Below are the code and all the weights of a small trained network. Each question names an input and a class and asks about switching units off, where a switched-off unit gives its printed mean instead of its output.

import numpy as np


def w(rows, s, z=0):
    codes = np.array(rows[::2]) - 128.0
    scale = np.full(codes.shape[1], s)
    scale[-1] = z or s
    return codes * scale


def norm(h):
    return h / np.sqrt((h * h).mean(-1, keepdims=True) + 1e-5)


def f(y):
    return np.maximum(y, 0)


def log_softmax(a):
    a = a - a.max(-1, keepdims=True)
    return a - np.log(np.exp(a).sum(-1, keepdims=True))


def net(x, mask):
    res = np.array(x, float).reshape(1, 2) / 4 @ E
    u = 0
    for l in range(4):
        y = f(norm(res) @ A[l][:, :-1].T + A[l][:, -1])
        res = res + np.where(mask[u : u + 6], y, B[l][:, -1]) @ B[l][:, :-1]
        u += 6
    return log_softmax(norm(res)[-1] @ U[:, :-1].T + U[:, -1])


A, B = {}, {}
E = w([
[81,165,141,3,253,75,132],'x0',
[165,209,145,71,38,125,180],'x1',
],0.0015)
A[0] = w([
[208,195,161,140,48,159,184,44],'L0N1',
[142,199,138,73,165,96,104,39],'L0N2',
[94,2,97,245,138,62,20,86],'L0N3',
[137,77,137,225,158,130,134,147],'L0N4',
[165,88,122,203,110,169,93,24],'L0N5',
[166,166,147,71,40,73,113,2],'L0N6',
],0.0033,0.003)
B[0] = w([
[122,171,141,154,47,231,146,210],'L0N1',
[83,120,182,74,165,153,156,172],'L0N2',
[115,118,51,158,98,243,111,253],'L0N3',
[149,102,117,173,176,121,81,216],'L0N4',
[181,17,40,191,63,143,107,177],'L0N5',
[113,2,72,149,116,155,104,159],'L0N6',
],0.0044,0.0032)
A[1] = w([
[141,229,222,206,102,2,144,1],'L1N1',
[82,138,138,83,186,162,112,134],'L1N2',
[175,75,132,169,187,100,98,158],'L1N3',
[100,142,195,89,149,35,132,48],'L1N4',
[141,76,125,168,162,141,139,114],'L1N5',
[164,152,144,110,139,84,123,88],'L1N6',
],0.0058,0.0044)
B[1] = w([
[57,47,2,223,71,29,227,128],'L1N1',
[66,212,163,96,167,107,122,254],'L1N2',
[80,88,66,182,43,126,105,207],'L1N3',
[168,59,204,64,171,156,178,191],'L1N4',
[87,96,111,82,111,156,66,197],'L1N5',
[69,93,119,175,137,155,129,137],'L1N6',
],0.006,0.0033)
A[2] = w([
[188,166,113,173,106,207,116,174],'L2N1',
[183,99,175,118,253,155,151,5],'L2N2',
[67,63,115,180,233,129,103,66],'L2N3',
[142,210,204,46,201,49,226,65],'L2N4',
[152,119,102,132,128,210,88,182],'L2N5',
[100,158,201,59,166,45,238,39],'L2N6',
],0.0047,0.0025)
B[2] = w([
[71,129,171,100,136,80,165,254],'L2N1',
[117,51,129,155,134,161,135,162],'L2N2',
[156,210,194,84,119,92,172,175],'L2N3',
[182,101,134,37,219,253,145,253],'L2N4',
[122,193,158,116,159,80,169,253],'L2N5',
[201,105,94,106,207,224,137,230],'L2N6',
],0.005,0.0042)
A[3] = w([
[99,108,92,110,199,200,59,65],'L3N1',
[205,27,67,168,81,189,118,3],'L3N2',
[215,76,203,12,253,168,84,39],'L3N3',
[146,127,228,122,102,29,204,41],'L3N4',
[85,220,132,182,145,140,130,181],'L3N5',
[177,198,243,80,58,76,236,118],'L3N6',
],0.0057,0.0019)
B[3] = w([
[190,176,221,83,119,78,209,210],'L3N1',
[93,21,2,173,77,196,66,177],'L3N2',
[232,53,105,157,140,244,188,253],'L3N3',
[189,212,183,192,55,68,202,177],'L3N4',
[127,86,111,106,169,96,52,191],'L3N5',
[213,171,142,227,63,8,165,229],'L3N6',
],0.0052,0.0062)
U = w([
[36,26,10,225,42,178,55,12],'0',
[233,131,211,51,237,222,229,251],'1',
[19,201,186,23,227,48,53,119],'2',
[223,220,211,221,42,1,228,130],'3',
],0.0063,0.0021)

Each question gives the input, the list of numbers given to net, and the class t.
The units are the neurons (one row each of A and B). Each row of codes is followed by its name. A weight is (code - 128) times the scale printed after its matrix; where a second scale follows, it is the last column's (A, B and U).
mask holds one flag per neuron, layer by layer. A switched-off neuron (its flag False) gives its mean, the last column of its row in B, instead of its output. The means were averaged over made-up inputs and are rounded, as every weight is.
A unit's drop is (log p(t) with every unit on - log p(t) with that unit switched off) / (log p(t) with every unit on - log p(t) with every unit switched off).
The circuit of an input: a set's keep is (log p(t) with only the set's units on - log p(t) with every unit switched off) / (log p(t) with every unit on - log p(t) with every unit switched off). Starting from the 12 units with the biggest drops (on a tie, the unit counted first), units are removed one at a time, each time the one whose removal leaves the highest keep (on an exact tie, the one counted first), for as long as the keep stays at least 0.8.
units of the circuit, in order: the units of the circuit, biggest drop first
unit that matters most: the unit with the biggest drop
k most important neurons: the k neurons with the biggest drops, biggest first
top k neurons in layer l: the k neurons of layer l with the biggest drops, biggest first
drop of u: that unit's drop, to one decimal
input [0,-3], class 2: units of the circuit, in order => L3N3, L2N4, L3N6, L2N6
input [-1,-7], class 0: unit that matters most => L1N3
input [0,-5], class 2: units of the circuit, in order => L3N3, L3N6, L2N4, L2N6
input [0,-6], class 2: top 4 neurons in layer 2 => L2N5, L2N4, L2N3, L2N6
input [2,-5], class 2: 2 most important neurons => L2N4, L3N3
input [-1,-6], class 0: 2 most important neurons => L1N3, L1N2
input [1,-2], class 2: 2 most important neurons => L2N4, L0N1
input [7,-8], class 2: 2 most important neurons => L1N3, L2N4
input [2,7], class 3: 2 most important neurons => L0N1, L1N2
input [-8,2], class 3: 3 most important neurons => L2N1, L2N6, L0N1
input [1,-1], class 2: 2 most important neurons => L2N4, L0N1
input [-7,2], class 3: 3 most important neurons => L2N1, L1N3, L0N1
input [2,-4], class 2: 2 most important neurons => L2N4, L3N3
input [1,-3], class 2: drop of L3N3 => 0.2
